Below are the code and all the weights of a small trained network. Each question names an input and a class and asks about switching units off, where a switched-off unit gives its printed mean instead of its output.

import numpy as np


def w(rows, s, z=0):
    codes = np.array(rows[::2]) - 128.0
    scale = np.full(codes.shape[1], s)
    scale[-1] = z or s
    return codes * scale


def norm(h):
    return h / np.sqrt((h * h).mean(-1, keepdims=True) + 1e-5)


def f(y):
    return np.maximum(y, 0)


def log_softmax(a):
    a = a - a.max(-1, keepdims=True)
    return a - np.log(np.exp(a).sum(-1, keepdims=True))


def net(x, mask):
    res = np.array(x, float).reshape(1, 5) / 4 @ E
    u = 0
    for l in range(2):
        y = f(norm(res) @ A[l][:, :-1].T + A[l][:, -1])
        res = res + np.where(mask[u : u + 14], y, B[l][:, -1]) @ B[l][:, :-1]
        u += 14
    return log_softmax(norm(res)[-1] @ U[:, :-1].T + U[:, -1])


A, B = {}, {}
E = w([
[100,251,142,120],'x0',
[126,131,61,39],'x1',
[202,128,206,108],'x2',
[126,127,128,127],'x3',
[130,127,126,128],'x4',
],0.0029)
A[0] = w([
[222,168,106,152,168],'L0N1',
[89,23,121,179,25],'L0N2',
[13,87,130,121,146],'L0N3',
[124,129,160,219,218],'L0N4',
[101,13,29,198,159],'L0N5',
[113,148,161,197,131],'L0N6',
[36,164,48,194,156],'L0N7',
[107,97,108,191,4],'L0N8',
[111,42,187,234,81],'L0N9',
[156,78,82,105,54],'L0N10',
[191,3,146,103,153],'L0N11',
[96,230,140,108,166],'L0N12',
[90,39,23,120,114],'L0N13',
[163,58,172,232,53],'L0N14',
],0.0061,0.0032)
B[0] = w([
[75,121,175,87,170],'L0N1',
[167,197,76,96,176],'L0N2',
[185,159,161,131,188],'L0N3',
[213,120,188,177,212],'L0N4',
[166,229,221,13,254],'L0N5',
[38,208,134,200,172],'L0N6',
[122,24,52,177,227],'L0N7',
[212,247,96,84,141],'L0N8',
[192,59,88,3,204],'L0N9',
[16,126,71,79,156],'L0N10',
[53,49,47,182,232],'L0N11',
[209,111,125,132,215],'L0N12',
[36,238,181,119,227],'L0N13',
[165,74,122,75,190],'L0N14',
],0.0043,0.0048)
A[1] = w([
[119,169,140,67,113],'L1N1',
[100,144,91,164,87],'L1N2',
[179,92,104,130,152],'L1N3',
[115,133,43,129,140],'L1N4',
[58,149,112,206,133],'L1N5',
[161,116,150,82,99],'L1N6',
[57,112,2,99,206],'L1N7',
[147,32,149,153,77],'L1N8',
[177,143,77,73,172],'L1N9',
[148,171,147,216,77],'L1N10',
[80,44,120,91,79],'L1N11',
[129,156,42,165,41],'L1N12',
[111,86,146,217,101],'L1N13',
[18,142,192,120,4],'L1N14',
],0.0077,0.0018)
B[1] = w([
[206,118,64,101,212],'L1N1',
[150,131,90,134,146],'L1N2',
[46,124,101,125,177],'L1N3',
[63,120,194,154,183],'L1N4',
[215,34,35,82,154],'L1N5',
[163,195,68,131,186],'L1N6',
[111,150,204,221,254],'L1N7',
[57,136,105,109,174],'L1N8',
[87,145,77,108,233],'L1N9',
[145,83,167,163,169],'L1N10',
[184,69,231,151,176],'L1N11',
[88,159,53,182,163],'L1N12',
[187,139,3,81,156],'L1N13',
[55,97,201,77,159],'L1N14',
],0.0055,0.005)
U = w([
[208,211,62,36,251],'0',
[30,199,184,52,132],'1',
[145,8,127,73,169],'2',
[61,74,254,169,54],'3',
[199,86,9,223,39],'4',
[36,194,65,234,89],'5',
[247,161,243,170,48],'6',
],0.014,0.0026)

Each question gives the input, the list of numbers given to net, and the class t.
The units are the neurons (one row each of A and B). Each row of codes is followed by its name. A weight is (code - 128) times the scale printed after its matrix; where a second scale follows, it is the last column's (A, B and U).
mask holds one flag per neuron, layer by layer. A switched-off neuron (its flag False) gives its mean, the last column of its row in B, instead of its output. The means were averaged over made-up inputs and are rounded, as every weight is.
A unit's drop is (log p(t) with every unit on - log p(t) with that unit switched off) / (log p(t) with every unit on - log p(t) with every unit switched off).
The circuit of an input: a set's keep is (log p(t) with only the set's units on - log p(t) with every unit switched off) / (log p(t) with every unit on - log p(t) with every unit switched off). Starting from the 12 units with the biggest drops (on a tie, the unit counted first), units are removed one at a time, each time the one whose removal leaves the highest keep (on an exact tie, the one counted first), for as long as the keep stays at least 0.8.
circuit, biggest first: the units of the circuit, biggest drop first
most important unit: the unit with the biggest drop
k most important neurons: the k neurons with the biggest drops, biggest first
k most important neurons of layer l: the k neurons of layer l with the biggest drops, biggest first
drop when u is switched off: that unit's drop, to one decimal
input [-1,1,8,-5,7], class 3: circuit, biggest first	[L1N1 L0N5]
input [-3,5,1,-7,8], class 3: circuit, biggest first	[L0N11 L1N7 L1N11]
input [-4,5,-5,-4,1], class 1: most important unit	L0N5
input [3,0,3,0,6], class 6: 4 most important neurons	[L0N9 L0N5 L0N14 L0N2]
input [8,-5,0,6,3], class 4: circuit, biggest first	[L0N5 L1N5]
input [-7,1,-4,5,3], class 1: 2 most important neurons of layer 0	[L0N13 L0N5]
input [-3,4,1,8,-6], class 3: circuit, biggest first	[L0N11 L1N7]
input [4,0,4,-6,-1], class 6: 2 most important neurons of layer 0	[L0N9 L0N5]
input [4,2,0,-2,7], class 5: 3 most important neurons of layer 0	[L0N5 L0N13 L0N4]
input [0,2,-1,-4,-4], class 1: 3 most important neurons of layer 0	[L0N13 L0N9 L0N11]
input [-1,-6,2,2,2], class 2: 2 most important neurons	[L0N9 L0N5]
input [1,-1,1,0,4], class 6: 2 most important neurons of layer 0	[L0N7 L0N11]
input [-3,-8,0,4,-5], class 0: 3 most important neurons of layer 0	[L0N9 L0N7 L0N2]
input [-1,8,7,-6,8], class 3: 2 most important neurons	[L0N5 L0N11]
input [-8,2,2,7,8], class 3: 3 most important neurons	[L0N11 L1N7 L1N11]
input [-1,-8,-7,-3,8], class 0: most important unit	L0N9
input [-2,0,-2,-5,0], class 0: 3 most important neurons	[L0N5 L1N1 L0N2]
input [8,2,-2,3,0], class 5: 2 most important neurons of layer 0	[L0N5 L0N13]
input [-1,3,7,-4,0], class 3: 4 most important neurons	[L0N5 L0N11 L0N4 L1N11]
input [5,0,5,-6,-8], class 6: 2 most important neurons	[L0N9 L0N5]
input [1,-6,-2,2,3], class 4: drop when L0N4 is switched off	0.6
input [-4,-6,-4,6,-6], class 0: drop when L0N13 is switched off	0.0
input [-6,-8,5,-7,0], class 2: drop when L0N9 is switched off	0.1
input [-5,-2,-5,-7,1], class 0: drop when L0N5 is switched off	1.2
input [5,-1,-5,-8,-5], class 4: most important neuron of layer 0	[L0N9]
